In the rows, 128 means zero.
Here are made-up objects, facts about them, and rows of numbers that follow some of those facts. Name the object behind each unnamed row.

There are 2 kinds of fact about the objects: ψ, Δ.
ψ 323 <- benotem bofi bradrugru buzo drozi pogil rekem rinulel staskam stiko stusa viple zini
ψ 483 <- besim bradrak brarel drabesku dregras dresan driskes duruk fafli fasken fipli fligreso fuski ganak givuri gredeba keso kletror kliner matru medel nabridrim nital pefor pitik poflo rabru redok retra rugrem skabra stedral stobidrar stubisok susom tegak togum traplir treli trenuflal trotre veluk vesim zasi ziplin
ψ 986 <- bragrade bresas brudrisku drara drerum dretruk drufel feplem figin fluskes flusufak furu fusum givi grabrak klastim lefik lonisam mamifik muflen plakis planonol poges satok skosa studra stuflan stuklom tobodrin toflu trebrin vestolur
ψ 74 <- denu digruk fivo flabra koplik lista pufi rima roklom skopu somim staklum tiste treskisus vamu
ψ 421 <- doli drizo gromor gropi kloma klotor klovuval klufam kupemer loskes meflus mibeklo natrul ninen poni reker revok ruskos skapadon skefemir stiples tevek triflas trizir tronevo vustis
ψ 189 <- grunu kasiklun klabi nonuk stovul sufle trikleklor
benotem Δ muflen grunu
bresas Δ togum nital veluk tobodrin revok tronevo fluskes drufel
brudrisku Δ gredeba givi grabrak fasken driskes ruskos denu
digruk Δ givuri stubisok
drara Δ trebrin redok
drizo Δ togum treskisus lista stiples
drozi Δ vesim figin zasi redok brarel toflu
duruk Δ matru figin stiko pufi klufam medel bradrak
fafli Δ viple somim drerum staskam planonol denu
fipli Δ nonuk drerum fluskes
fivo Δ skefemir ganak koplik ninen revok klastim toflu stiples
flabra Δ doli
fusum Δ lista dregras trebrin
kasiklun Δ klotor trenuflal nonuk rinulel revok lonisam
kloma Δ mibeklo trikleklor gromor
kupemer Δ pufi kliner fasken
meflus Δ stedral klotor togum grabrak klabi
nabridrim Δ pogil lefik viple buzo studra
natrul Δ stedral sufle veluk nonuk gropi doli
pitik Δ rabru besim
poges Δ skosa flusufak
poni Δ trizir ninen somim kletror vamu
rekem Δ triflas dretruk kletror
reker Δ mamifik klufam fasken buzo
rima Δ trizir nital stusa furu fligreso flusufak
roklom Δ skabra dresan mamifik dregras
satok Δ staklum stedral veluk zasi bradrugru klovuval
skapadon Δ keso poflo skosa loskes bradrugru fuski vamu
stovul Δ vestolur grunu rugrem retra vamu drufel flusufak
stuflan Δ stuklom stiko mamifik rugrem pefor stobidrar drabesku tegak ruskos feplem denu
tevek Δ skefemir lista trenuflal bofi brarel buzo
traplir Δ medel trebrin stubisok staskam
treli Δ stiko planonol
trotre Δ tiste bragrade plakis
vustis Δ vestolur tiste furu bradrugru planonol
zini Δ trikleklor sufle matru gredeba ninen bradrugru skopu
ziplin Δ susom trizir besim furu

Named rows:
ziplin: [116 221 109 219 123 170 121 200 139 156 160 104 153 132  90 122 153 110
 202 133 102  82  95 154 148 109 134 110  73 127 115 107 188 128 128  73
 139 165 135 147  49 124 136 100  72  87  74 202 104 116]
treskisus: [127 120 154  90 113  94 110 144 130 131 119  99 114 131 143 133 120 135
 124 117 147 157 127 144 130 141 142 158 131 107 134 124  78 139 136 128
 118 150 135  94 145 152 159 131 127 154 121 100 139  88]
toflu: [108 103 146 115 123 120 123  99 126 127 149 164 103 157 135 120  97 115
 112 161 105 123 135 159 127 151 130 129 110 116 113 125 113 124 145 124
 116 125 136 123 142 148 136 117 155 148 139 103 146 136]
plakis: [116 103 141 108 129 115 124 106 116 131 150 152 111 160 136 118 102 105
 109 160 117 127 133 148 134 132 118 129 106 112 123 138 111 120 137 131
 106 119 128 120 134 123 135 120 166 135 139  95 138 140]
brudrisku: [116 177  48 156 118 124 173 147 131 137 139 185 142 172 106 187  99 151
 139 169 127  67 157  54 145 157 150 119 154 139 147 168 164 148 123  95
 129 109 107 150  96 116 110 118  88 134 160 170  89 138]
tegak: [161 135 144  94 124 146 112 128 116 119 132 118  99 113 144 109 133  97
 122 127 137 152 104 129 129 110  98 121 128 123 130 110 122 132 129 132
 125 104 139 120 153 134 110 131 135 136 115 120 132 148]
doli: [111  79 149 153 144 133 143  93 114 111 133 134 159 105 138 138 140 142
 113 132 122 169 147 141  91 150 128 171 119 149 102 107 114 127 140 179
 151 124 157 136 149  90 129 158 109 128 145  84 128 118]
bofi: [116  95 135 138 139 130  98 106 164 137 101 141 120 121 145  99 122 113
 127 113 140 141 114 134 138 142 132 119 168 106 132 113 123 135 132 140
 113 124 114  98 149 165 128 125 114 127 133  81 144 110]
kloma: [ 98 152 107 211 139 119 176 129 136 121 118 135 189 127  96 165 150 186
 154 132 106  93 154  91 122 148 158 142 131 163 122 134 158 136 113 132
 170 144 144 191  86 112 115 131  84 116 133 186  97 120]
matru: [161 123 158 121 135 136 119 122 123 114 148 123 101 101 143 114 145 107
 122 147 118 152 111 123 130 118 102 124 122 134 104 105 112 136 139 142
 126  98 159 139 145 136  90 116 122 140 107 134 129 145]
denu: [138 124 120  81 141  87 122 171 115 135 127  97 132 139 138 136 128 109
 122 130 167 165 131 104 154 124 111 143 147  99 151 144  74 154 117 139
 110 130 158  85 147 118 149 132 124 153 132 101 120 110]
dregras: [148 136 153  94 103 130 104 121 134 116 131 118  98 111 135 112 127 108
 120  88 136 141 104 149 120 100 129 114 145 134 132 109 133 131 132 112
 124 112 145 143 164 174 113 121 164 143 104 131 143 151]
staklum: [134 104 161  99 130  91 117 147 124 127 121 100 120 124 136 141 135 146
 121 144 127 166 138 120 131 144 126 158 117 119 117 122  60 137 141 146
 116 136 136 106 141 135 144 124 117 151 111 104 136  85]
fuski: [165 125 158  99 128 147 110 112 120 116 127 107  97 102 145 104 137 119
 115 132 131 142 114 131 122 111 111 115 113 129 117 109 117 116 134 142
 126 101 127 127 140 138 104 127 143 133 104 127 134 143]
flabra: [120 154  85 156 118 110 158 183 134 152 115 114 171 136 112 219 160 203
 148 140 114 126 159  66 120 152 166 161 132 165 112 139 122 120 148 115
 127 157  93 149  93 111 145 119  49 112 117 160  96  77]
gromor: [109 102 161 151 151 118 138  96 122 106 129 124 144 113 137 101 130 124
 124 126 127 143 133 152 124 143 126 152 116 122 122 116 109 145 119 166
 153 128 175 136 140 118 128 144 140 149 141 112 136 128]
poflo: [161 127 157  97 125 142 114 114 115 115 130 109  96 103 141 106 140 118
 118 134 131 146 113 136 123 110 110 121 115 131 118 110 118 119 135 140
 126 102 127 125 141 138 107 125 143 134 105 131 131 145]
kliner: [163 136 144 108 125 150 115 129 123 104 145 128  93 104 142 114 125  99
 123 131 138 147 105 123 136 122 111 120 130 125 129 106 118 144 134 138
 128  91 154 122 145 142  91 123 126 150 114 124 125 147]
skopu: [132 110 164 106 136  83 117 149 124 129 128 103 123 123 139 130 133 141
 127 148 130 160 134 120 134 151 126 154 123 114 119 120  57 137 141 144
 117 135 144 106 136 147 132 120 118 155 111 108 135  90]

Which object is each row?
No name comes twice in this set of rows, the named rows included.
[122 107 144 101 140 115 127 101 108 134 127 135 108 159 133  98 103 117
 103 171 124 121 140 144 138 129 109 117  98 114 135 150 115 103 127 139
 105 124 102 108 126 114 140 124 171 131 138 111 141 130] => vestolur
[ 97 125 151 140 145 126 111 126 115 148 160 132 120 169 129  81 101  88
 137 171 102 114 115 194 149 131 101 124  63  93 113 124 117 118 133 117
 109 149 140 100 102 117 158 110 150 123 121 112 144 123] => furu
[108 107 173 168 150 124 137  96 128 102 130 122 146 110 130  96 127 128
 139 133 117 141 127 163 122 146 133 154 103 123 116 106 107 145 122 167
 160 138 180 132 128 124 126 136 128 147 134 110 135 123] => ninen
[114 114 144 144 149 113 143 106 124  93 140 140 137 113 129 103 112 118
 128 123 143 140 133 124 140 143 127 152 150 113 141 119 113 172 105 159
 165 116 195 130 152 132 107 147 135 168 154 124 125 135] => klufam
[136 127 147 102 134  74 126 155 130 118 132 114 121 126 139 133 123 124
 129 146 138 154 134  97 155 158 126 154 149 108 130 123  56 165 131 142
 119 118 167 103 139 155 121 121 120 173 128 118 129  95] => pufi
[155 101 148  90 129 110 108 137 121 125 144 101 122 119 133 120 155 107
 113 101 125 158 105 146 122  83 100 108 139 140 122 119 120 114 133 121
 109 112 149 163 163 140 119 113 183 114  94 130 135 165] => stubisok
[152 120 130  83 134 117 127  85 139 113  93 110  91  96 131 107 124 127
 109 103 118 115 152 112 126 116 110 114 123 121 135 149  89 107  98 142
 126 157  91  83 125 112 129 145 168 138 156 131 185 106] => grunu
[129 114 153 101 144  82 116 161 119 141 132  88 137 136 133 120 141 127
 131 142 133 166 132 126 150 133 115 147 116 109 121 129  61 130 129 140
 110 143 146  99 127 123 151 119 132 138 108 110 128  96] => tiste
[106 175  76 202 138 122 182 141 141 105 127 160 171 122  93 162 126 166
 161 129 135  81 148  53 144 162 167 140 165 146 148 149 164 185  97 125
 176 121 168 177 101 126  95 138  81 152 160 189  84 131] => kupemer
[150 137 141  94  99 173 106 123 120 123 119 120  98 104 154 127 130 118
 116 101 146 154 107 155 102 116 134 137 124 131 132 104 147 111 148 119
 137 122 110 107 156 140 136 147 114 122 120  97 136 140] => togum
[111 100 141 113 133 108 133 107 125 121 156 168 111 154 137 121 101 116
 109 166 105 127 136 140 137 148 121 134 124 124 113 135 106 137 139 130
 110 111 142 139 143 141 124 112 161 145 139 106 143 136] => figin
[159 115 159 116 127 138 110 120 123 112 143 122 109 100 142 129 149 121
 116 139 111 157 114 133 115 119 109 132 118 143 101  96 117 118 151 138
 127 101 142 145 147 137 101 118 126 131 101 124 132 133] => zasi
[158 115 144  94 131 117 118 135 120 122 150 121 116 110 131 121 149 103
 116 116 126 157 106 136 129  98 101 116 141 133 115 115 108 126 132 123
 107  97 164 151 159 143 105 111 164 128 102 128 133 158] => medel
[121 124 117 101 125 117 130 111 123 121 143 175  91 161 134 116  70  99
 109 154 140 108 136 120 148 153 129 123 146 101 149 144 124 155 126 121
 120 104 146 106 151 152 113 125 158 174 164 107 133 149] => mamifik
[136 141  91 131 114  90 142 184 142 157 139 109 177 139  83 189 185 156
 146  66 109 107 119  95 121  63 131  97 177 182 122 155 168 108 118  74
 115 130 120 236 122 147 121  97 171  72  89 208 104 170] => traplir

The same objects again, as new rows of numbers:
Known rows:
doli: [117 126 121 132 126 141 127 124 126 123 125 145 125 136 132 127 142 141
 124 109 134 120 131 121 124 129 126 126 141 130 129 138 118 131 120 123
 130 131 135]
rabru: [ 77 209 140 110 105  50 182 135 188 114  90 110  59 160 157 137  98  81
  78 125  97 138 103 152 140 132 104  83 141 178 134  81 109  91 145  88
 133 168 232]
studra: [140 133 120 130 134 138 128 116 127 135 146 152 135 132 116 120 107 137
 125 103 126 143 128 126 108 128 153 129 126 107 139 131 130 140 123 126
 108 121 134]
poni: [123 108 143 141 127  84 130 127 126 129 115  84 153 111 137 141 145  86
 117 154 135 116 142 132 135 123  92 149 121 135  99 135 153 126 142 132
 149 138 106]
stobidrar: [116 148 127 121 116 160 118 132 129 130 135 148 116 135 128 111 113 146
 137 111 116 135 126 123 126 133 146 134 129 121 146 121 123 119 118 123
 132 121 135]
trizir: [115 160 132 141 121 112 148 130 143 116 118 132 120 141 141 118 133 129
 101 118 123 128 118 120 129 126 125 124 142 136 131 115 121 117 128 133
 125 141 151]
rugrem: [115 153 130 126 117 149 126 138 133 126 128 140 116 139 133 113 121 140
 132 117 118 132 122 123 131 132 141 132 128 130 141 114 119 115 121 128
 133 126 140]
trikleklor: [121  88 114 130 174 150 135 130 116 117 121 161 153 134 133 155 192 168
 127  83 167  89 131 121 131 120 121 106 138 158  97 153  91 150 117 140
 114 148 130]
muflen: [138 156 126 145 144 108 154 130 138 120 118 129 132 141 132 121 139 119
 108 126 133 133 113 133 125 124 141 112 124 139 130 105 121 128 135 145
 109 139 153]
matru: [113 135 127 121 121 160 120 136 127 127 134 146 119 139 130 117 131 147
 140 109 125 125 125 123 131 132 136 134 125 130 134 130 115 121 118 122
 135 125 134]
koplik: [137 121 122 143 113 130 125 120 127 119 145 148 114 143 123 117 127 156
 121 128 125 130 115 113 120 127 126 117 154 108 138 155 117 131 125 122
 118 122 132]
drufel: [135 144 123 139 140 120 144 123 133 125 130 140 133 138 126 122 132 130
 115 112 132 132 118 130 119 126 144 117 124 128 128 122 119 134 129 135
 109 135 147]
veluk: [110 143 128 121 120 151 123 137 130 125 130 143 116 140 133 117 128 142
 135 111 122 125 124 125 132 132 136 129 127 134 134 124 114 117 120 122
 135 128 141]
driskes: [114 141 125 118 118 160 117 133 128 129 136 147 116 137 128 115 119 147
 137 109 121 130 127 122 127 133 142 134 128 124 141 125 118 120 116 122
 132 122 136]
fipli: [117 101 137 113 124 111 113 129 123 141 111  89 135 110 128 148 132  85
 146 155 130 120 149 144 139 131  99 142 110 138 110 131 149 125 138 114
 160 128 113]
grabrak: [137 129 120 133 139 134 133 120 127 130 138 149 134 137 121 123 126 138
 125 104 132 133 125 128 113 128 146 121 126 120 132 134 122 139 125 128
 109 128 141]
viple: [138 129 132  98 128 153 125 137 133 130 157 142 107 128 124 132  88 160
 137 130 109 139 114 123 137 125 145 118 130 123 143 126 115 123 123 124
 114 119 116]
tobodrin: [133 138 123 134 140 124 140 121 131 127 132 145 133 140 125 125 130 131
 118 108 132 132 120 130 117 126 143 117 124 126 130 129 118 135 128 129
 108 134 147]
skabra: [119 140 125 114 110 164 111 128 127 135 143 151 115 129 122 115  98 144
 143 109 112 141 134 123 120 135 148 141 129 109 148 127 130 124 115 115
 133 113 130]

Which object is each row?
No name comes twice in this set of rows, the named rows included.
[151  80 126 130 112  98 107 107 114 139 128  96 130 103 112 148 117 102
 140 175 130 133 147 134 122 129  97 134 137 104 125 158 161 143 141 111
 143 112  97] => roklom
[141 142 121 137 141 128 139 124 129 126 128 140 135 134 122 122 130 131
 123 119 133 136 122 130 118 128 148 121 124 124 135 117 125 136 129 139
 108 128 139] => planonol
[134 152 127 142 143 111 151 128 137 122 125 133 132 140 130 122 136 123
 109 117 132 132 114 130 122 125 140 114 123 135 128 115 119 129 132 138
 107 140 151] => flusufak
[106  29 120 129 166 129 112 134  97 122  96 107 161 126 138 169 248 117
 161 128 187  55 150 140 153 125  67 117 116 185  66 188  98 145 130 124
 165 151 111] => kloma
[122 102 134 109 117 119 105 124 120 146 120  94 134 104 122 143 114  90
 150 152 125 130 153 143 132 133 108 151 111 124 119 131 158 128 135 112
 157 119 106] => nabridrim
[141  81 138  88 136 113 114 131 123 143 135  90 123 102 122 165 102 108
 151 170 124 126 139 144 146 126 104 125 112 136 114 138 143 133 139 110
 141 123  94] => drozi
[137  75 139  95 147 112 120 140 121 136 128  90 128 109 128 166 132 111
 150 168 132 112 133 144 155 124  97 119 110 153 103 141 128 131 142 118
 143 131  98] => zini
[138 121 120 141 112 131 123 116 126 120 146 147 112 140 120 117 120 153
 124 129 123 133 120 114 119 128 128 117 154 108 143 154 121 133 125 120
 119 117 131] => treskisus
[139 123 120 147 115 128 128 121 127 116 137 144 112 143 124 120 137 153
 124 133 129 127 115 115 125 128 125 111 154 118 139 149 114 128 127 127
 119 122 134] => staklum
[124  90 129 126 129 102 117 120 119 136 105  95 141 106 129 154 149  90
 135 151 141 114 152 140 133 129  93 137 124 135 106 143 150 138 137 117
 153 131 112] => natrul
[141  91 128 127 148  90 128 117 119 141 113  92 153 110 122 155 143  80
 134 151 146 122 146 150 127 127 106 128 106 137 104 137 149 145 145 123
 134 134 120] => satok
[139 127 132  99 127 152 122 136 133 132 158 141 107 125 123 132  84 159
 138 132 109 140 116 122 135 125 145 120 130 119 144 127 119 125 124 123
 115 117 113] => staskam

Now the same objects, written a new way:
Some objects and their rows:
stovul: [124 135 105 140 147  94  67 114 163 136 128 128 129  79 183 131 190  71
 150  79 152 131 124 106 123 179 141 107 205 121  94 140 121 110 146  80
  67  88 110 172 128 106 106 115 118 147 155 115]
klastim: [155 144 109 146 158 130 131 164 106 121 159 104 112  74 102 111 106 149
  89 136  76 128 145 143 138 169 104 133 112 152 119  98 161 146 131 136
 135 170 191 132 120 143 127 135 118 141 123 121]
bofi: [173 193  94 115 101  86 124 151 140 119 164 110  94 117 118  93  98 122
  55 116  99 124 156 132 138 174 179  95 119 136 128 107 128 152 143 115
 143 145 165 148  82 133 125 118 104 117 144 116]
treskisus: [162 171 101 138 113  95 140 149 138 132 186 121 143 114 125 102 137 141
  74 142  70 107 120 131 122 158 142 126 102 144  82 134 162 135 118  92
 133 134 175 137 108 120 144 144 108 171 142 112]
meflus: [133 150  13  88 138  57 107 136 164 118 132 138 143 122  95 102 188  97
 101 117 137 142 104 117 125 176 158 104 157 122 129  99 129 157 142 151
 124 114  92 116 143 152 103 107 136 168 147 110]
zini: [119 203  61 153 142  86  60  93 133 131  91  92 101 122 130  90 177  79
  93  99 173 178 141 108 165 137 143  91 135 145 132 100 116 140 137 160
 138 102  94 177 141 146 119  86 137 110 187  90]
rima: [ 92 145 102 158 142  84  97  84 168 100 114 137 145  82 138 114 197  70
  96 103 160 133  82  85 148 126 121 108 129 145  99 185 148 103 117  93
  77  68 126 151 148 129 136 134  95 157 144 124]
figin: [151 125 127 154 115 151 120 141 101 126 120  64 120 134  67 136  92 131
 140 139  61 120 138 153 114 159 116 140  95 142 123  94 141 144 120 114
 161 174 168 144 100 128 127 129 142 103 123 100]
plakis: [100  80 134 151 119 171  87  96 111 113 109 100 129 109  78 132 110 102
 139 113 107 134 120 155 118 134 108 149 101 148 116 175 126 134 106  93
 142 124 158 144 118 105 120 133 133 118  95 126]
kloma: [138 160  52 135 151  68  87  79 137  98  91 107 127 124 114 132 183 101
 141 115 148 163 138 100 150 123 112 137 138 164 146  87 122 146 135 172
 137 116  83 128 152 179 137 105 116 133 175  96]
brarel: [199 160 135 135 122 111 150 149 164 116 143 115 139 141 118  96  87 164
 103 154  87 133 150 121 120 162 144 111 110 138 137  80 141 135 127 103
 162 166 199 105 112 131 135 111 119 130 132 117]
drara: [141 131  93 151 129 118 114 139 134 110  90  79 126 105  61 126 120  65
 124 148  91 118 104 112 110 198 135  95 113 152 147  84 141 115 127 119
 109 146 141 156  86 137 150 116 140 104 136  98]
roklom: [135 186  94 144  95  69 144 139 154 118 117  97 149 113 109 125 177  96
 132 133  90 108 102  88 127 166 180  99 150 113 129 127 148 101 140  87
  89 113 113 193 119 126 141 103 120 142 157  91]
drufel: [126  95 132 119 139 172 107 157 119 119 179 105 128  87 106 117 128 152
 129 106  76 112 119 180 126 159 103 153 129 120  90 172 136 138 128  88
 122 152 175 126 111  88  98 135 138 142  87 146]
fafli: [ 98 162  81 139 109  77 127 107 170 101  62 151 128 131 113 108 137 102
 144 128 160 159 103  91 141 128 157  68 155 106 169 120 104 118 124 110
 100  92 136 157 155 129 117  74 120 140 117 119]
bresas: [ 94 130  43 122 160 117 108 149 147 125 129 122 127  76  85  94 181  78
  86 107 135 136  88 126 134 189 131  84 155 124 119 125 138 128 131 132
  82 125 137 151 140 123  98 107 142 158 123 129]
ninen: [179 146 109 122 144 100 111 109 134 104 166 122 130 115 123 136 128 162
 126 115  96 144 159 138 139 120 107 178 117 166 118 118 132 160 138 146
 165 141 143  94 135 168 142 133  94 139 136 128]
matru: [156 169 138 163 118 133 115 117 141 124 115  99 130 171 133 120  88 169
 152 135 101 139 149 134 126 115 120 132 112 133 123  97 126 143 118 119
 188 156 162 127 137 125 126  90 146 120 142 113]
kasiklun: [134 153  26 128 142  55 102 147 154 147 144 160 113  89 143 104 149  72
  88  99 159 150 124 116 111 187 160  78 176 110 116 100 135 153 131 103
  98 109 119 154 130 142 112 127 115 186 149  94]

Name these rows:
No name comes twice in this set of rows, the named rows included.
[156 145 109 174 127 122  75 107 108 166 142 113 103 131 160 128  89 151
 159  98 115 157 174 155 120 113 104 171 131 147 103 113 133 168 117 113
 179 139 137 155 139 140 117 143 125 147 166  95] => trikleklor
[148 162  89  90  94  83 127 140 118 123 153 113 123 149 103 154 140 170
 180 110  53 106 146 153 134 128 162 178 159  98 111 141 104 154 148 110
 149 152 112 131 128 124 105  89 119 140 120 123] => ruskos
[137 144 109 149 124 129  99 110 138 135 159  91 161 135 116  94 136 126
 103 125 102 116 122 139 113 137 123 146  78 150  71 159 154 151 105  96
 185 129 141 124 120 111 115 153 137 168 147  97] => staklum
[131 171 120 123 130 100  73 118 162 118 139 103 119 107 141 109 174  83
  97  87 150 130 129 113 155 161 149 100 160 125 104 160  99 124 149 103
  97 100 119 167 106 116 107  91 130 108 144 135] => benotem
[137 138  84 137 123 105 138 162 141 113 105  84 127  95  68 124 143  73
 123 143  94 119 101 112 119 204 151  86 138 130 151  75 145 113 136 120
  86 156 156 170  93 137 139 107 134 111 131  98] => fusum
[140 143 165 162 131 145 100  93 130 109 169 111 154 101 145 127 149 155
 125 103  83 109 131 130 136  98 106 170 104 154  65 199 154 126 111  79
 139 116 155 130 123 104 136 144 104 149 139 124] => vamu
[ 95 158  76 132 120 103 120 139 111 121  84  84 111  94  86 143 189  95
 168 115 106 114  99 117 135 178 154  98 192  92 143 121 110 102 159 118
  50 128 102 202 140 112 104  64 151 123 124 108] => stuflan
[162 179 110 154 135  90 142 137 138 129 179 124 137  93 126 110 139 146
  66 136  83 123 130 115 139 137 127 141  99 151  97 116 166 125 122 100
 144 141 175 128 121 140 142 155  94 164 148 107] => koplik
[113 153  66 127 135 100 126 129 178 109  99 163 135 138 116  82 129 114
  93 128 157 157 101 121 130 143 154  68 149 102 137 122 129 143 120 110
 120 108 147 132 153 114 106  86 135 175 116 130] => fipli
[125 176 115 145  74 105 136 114  98 132 156 110 124 140 103 132 125 171
 144 121  56 107 129 155 121  99 160 164 120 117  97 190 128 139 116  70
 149 144 141 170 126  97 121 117 111 156 117 105] => denu
[100 107  92 135 104 144 129 134  89 124 136 122 101 109  59 122  85 136
 124 128  79 129 124 178 123 133 132 141 111 121 115 166 128 151 119  99
 144 147 172 138 119 109 109 128 131 146  80 130] => drerum
[144 126 149 120 137 137 109 129 178 107 155 145 138 124 141 103 104 159
 101 112 119 126 135 143 139 136 118 120 125 112 102 163 130 139 131  91
 141 122 199  96 129  97 113 115 129 163  97 157] => nital
[139 183  98 154 118  87 118 109 178 106  48  96 146 160 118 109 147 102
 153 138 144 150 109  78 131 150 152  75 143 119 168  64 123 116 131 131
 120 117 125 162 141 137 132  56 139 112 162  93] => duruk

